Below are the code and all the weights of a small trained network. Each question names an input and a target symbol and asks about switching units off, where a switched-off unit gives its printed mean instead of its output.

import numpy as np


def w(rows, s, z=0):
    codes = np.array(rows[::2]) - 128.0
    scale = np.full(codes.shape[1], s)
    scale[-1] = z or s
    return codes * scale


def norm(h):
    return h / np.sqrt((h * h).mean(-1, keepdims=True) + 1e-5)


def f(y):
    return np.maximum(y, 0)


def softmax(a):
    e = np.exp(a - a.max(-1, keepdims=True))
    return e / e.sum(-1, keepdims=True)


def log_softmax(a):
    a = a - a.max(-1, keepdims=True)
    return a - np.log(np.exp(a).sum(-1, keepdims=True))


def net(x, mask):
    ids = ['βδθλμψω'.index(c) for c in x.split()]
    T = len(ids)
    res = E[ids] + P[:T]
    r = norm(res)
    for j in range(2):
        rows = slice(2 * j, 2 * j + 2)
        q, k, v = (r @ M[0][rows].T for M in (Q, K, V))
        z = softmax(np.where(np.tri(T) > 0, q @ k.T / 2**0.5, -1e9)) @ v
        o = O[0][rows]
        res = res + np.where(mask[j], z, o[:, -1]) @ o[:, :-1]
    y = f(norm(res) @ A[0][:, :-1].T + A[0][:, -1])
    res = res + np.where(mask[2:10], y, B[0][:, -1]) @ B[0][:, :-1]
    return log_softmax(norm(res)[-1] @ U[:, :-1].T + U[:, -1])


Q, K, V, O, A, B = {}, {}, {}, {}, {}, {}
E = w([
[131,168,140,155,137,145],'β',
[128,138,164,157,135,142],'δ',
[128,142,96,147,132,151],'θ',
[132,167,160,157,137,140],'λ',
[137,129,117,91,195,7],'μ',
[126,104,107,149,132,139],'ψ',
[168,134,129,236,114,175],'ω',
],0.019)
P = w([
[149,124,105,140,135,17],'0',
[83,138,110,153,54,5],'1',
[88,116,103,142,141,20],'2',
[212,96,109,99,139,142],'3',
[170,97,110,73,193,98],'4',
[71,118,122,97,62,112],'5',
[64,108,119,84,138,108],'6',
[162,102,126,92,121,185],'7',
[103,97,128,52,163,152],'8',
],0.012)
Q[0] = w([
[137,234,167,161,161,169],'H0',
[143,122,166,148,45,142],'H0',
[80,146,109,255,75,118],'H1',
[63,137,127,40,180,45],'H1',
],0.013)
K[0] = w([
[100,122,132,165,158,210],'H0',
[166,169,125,84,66,169],'H0',
[244,118,134,147,103,149],'H1',
[131,129,109,76,249,77],'H1',
],0.016)
V[0] = w([
[141,158,130,82,75,103],'H0',
[135,92,147,173,174,124],'H0',
[121,64,253,141,150,108],'H1',
[147,236,190,134,137,133],'H1',
],0.015)
O[0] = w([
[209,138,130,138,194,157,57],'H0',
[61,168,180,153,68,125,252],'H0',
[248,79,205,217,35,155,112],'H1',
[139,50,219,90,168,161,220],'H1',
],0.012,0.0044)
A[0] = w([
[68,56,182,50,206,137,2],'N0',
[216,119,137,100,34,132,23],'N1',
[68,124,125,146,108,96,136],'N2',
[157,81,159,164,88,186,158],'N3',
[120,102,129,253,90,182,183],'N4',
[132,50,57,123,119,127,191],'N5',
[172,83,152,148,110,27,174],'N6',
[95,145,167,110,136,142,107],'N7',
],0.013,0.0073)
B[0] = w([
[175,168,85,216,178,64,200],'N0',
[133,90,193,145,19,3,142],'N1',
[150,114,140,120,148,173,192],'N2',
[101,97,54,76,132,139,197],'N3',
[183,111,72,148,177,179,245],'N4',
[57,179,212,187,99,185,150],'N5',
[108,184,138,26,110,169,198],'N6',
[86,153,161,164,106,169,162],'N7',
],0.011,0.012)
U = w([
[168,105,182,184,211,88,182],'β',
[186,59,153,157,14,86,252],'δ',
[71,82,86,2,185,103,164],'θ',
[148,27,176,29,237,197,79],'λ',
[238,183,82,120,164,247,62],'μ',
[139,170,52,180,22,92,127],'ψ',
[55,133,228,150,91,232,92],'ω',
],0.0068,0.0044)

Each question gives the input, a string of symbols that net reads in full, and the target symbol t.
The units are the heads (2 rows each of Q, K, V and O) and the neurons (one row each of A and B). Each row of codes is followed by its name. A weight is (code - 128) times the scale printed after its matrix; where a second scale follows, it is the last column's (O, A, B and U).
mask holds one flag per unit, heads first, then neurons. A switched-off unit (its flag False) gives its mean, the last column of its rows in O or B, instead of its output. The means were averaged over made-up inputs and are rounded, as every weight is.
A unit's drop is (log p(t) with every unit on - log p(t) with that unit switched off) / (log p(t) with every unit on - log p(t) with every unit switched off).
The circuit of an input: a set's keep is (log p(t) with only the set's units on - log p(t) with every unit switched off) / (log p(t) with every unit on - log p(t) with every unit switched off). Starting from all 10 units, units are removed one at a time, each time the one whose removal leaves the highest keep (on an exact tie, the one counted first), for as long as the keep stays at least 0.8.
circuit, biggest first: the units of the circuit, biggest drop first
unit that matters most: the unit with the biggest drop
k most important neurons: the k neurons with the biggest drops, biggest first
which heads matter: for each layer, one digit per head in row order, 1 if its drop is at least 0.15 and else 0, layers parted by /
drop when u is switched off: that unit's drop, to one decimal
input β β β, target β: circuit, biggest first : H1; N0
input ψ δ ψ β θ, target ψ: which heads matter : 01
input ψ δ λ ω ω β δ θ, target β: circuit, biggest first : H1; N0; N6
input θ δ β ψ μ ω ω β, target ω: which heads matter : 01
input δ θ θ, target δ: which heads matter : 01
input λ ω δ, target λ: circuit, biggest first : H1; N3
input ω λ ψ, target ω: which heads matter : 00
input ψ ω ω μ β λ ω β, target λ: circuit, biggest first : H1
input ψ ω μ ψ β ω δ, target β: circuit, biggest first : N0; H1
input μ β β ω β θ, target ω: 4 most important neurons : N5; N4; N0; N3
input ψ θ ψ δ, target θ: which heads matter : 01
input δ ψ β λ μ β δ, target μ: circuit, biggest first : H1; N4
input μ ω β μ ψ, target β: which heads matter : 00
input μ ω ψ ω β, target ψ: which heads matter : 01
input δ ω β δ, target ω: unit that matters most : H0
input δ δ ψ λ, target δ: circuit, biggest first : H1; N1
input μ δ λ, target μ: which heads matter : 01
input δ ψ ω β λ, target ω: which heads matter : 10
input μ μ θ ψ ψ λ ω β β, target ω: which heads matter : 10
input λ β ψ β ω ω λ λ, target ω: which heads matter : 01
input δ θ ω ω μ ψ, target ω: which heads matter : 01
input ω ψ δ β, target ψ: 2 most important neurons : N4; N6
input λ β β δ μ ω β δ, target ω: which heads matter : 11
input ω ω β λ β, target β: unit that matters most : N0
input β ψ β λ, target ψ: 2 most important neurons : N4; N6
input λ λ λ ω β, target λ: drop when H1 is switched off : 2.9
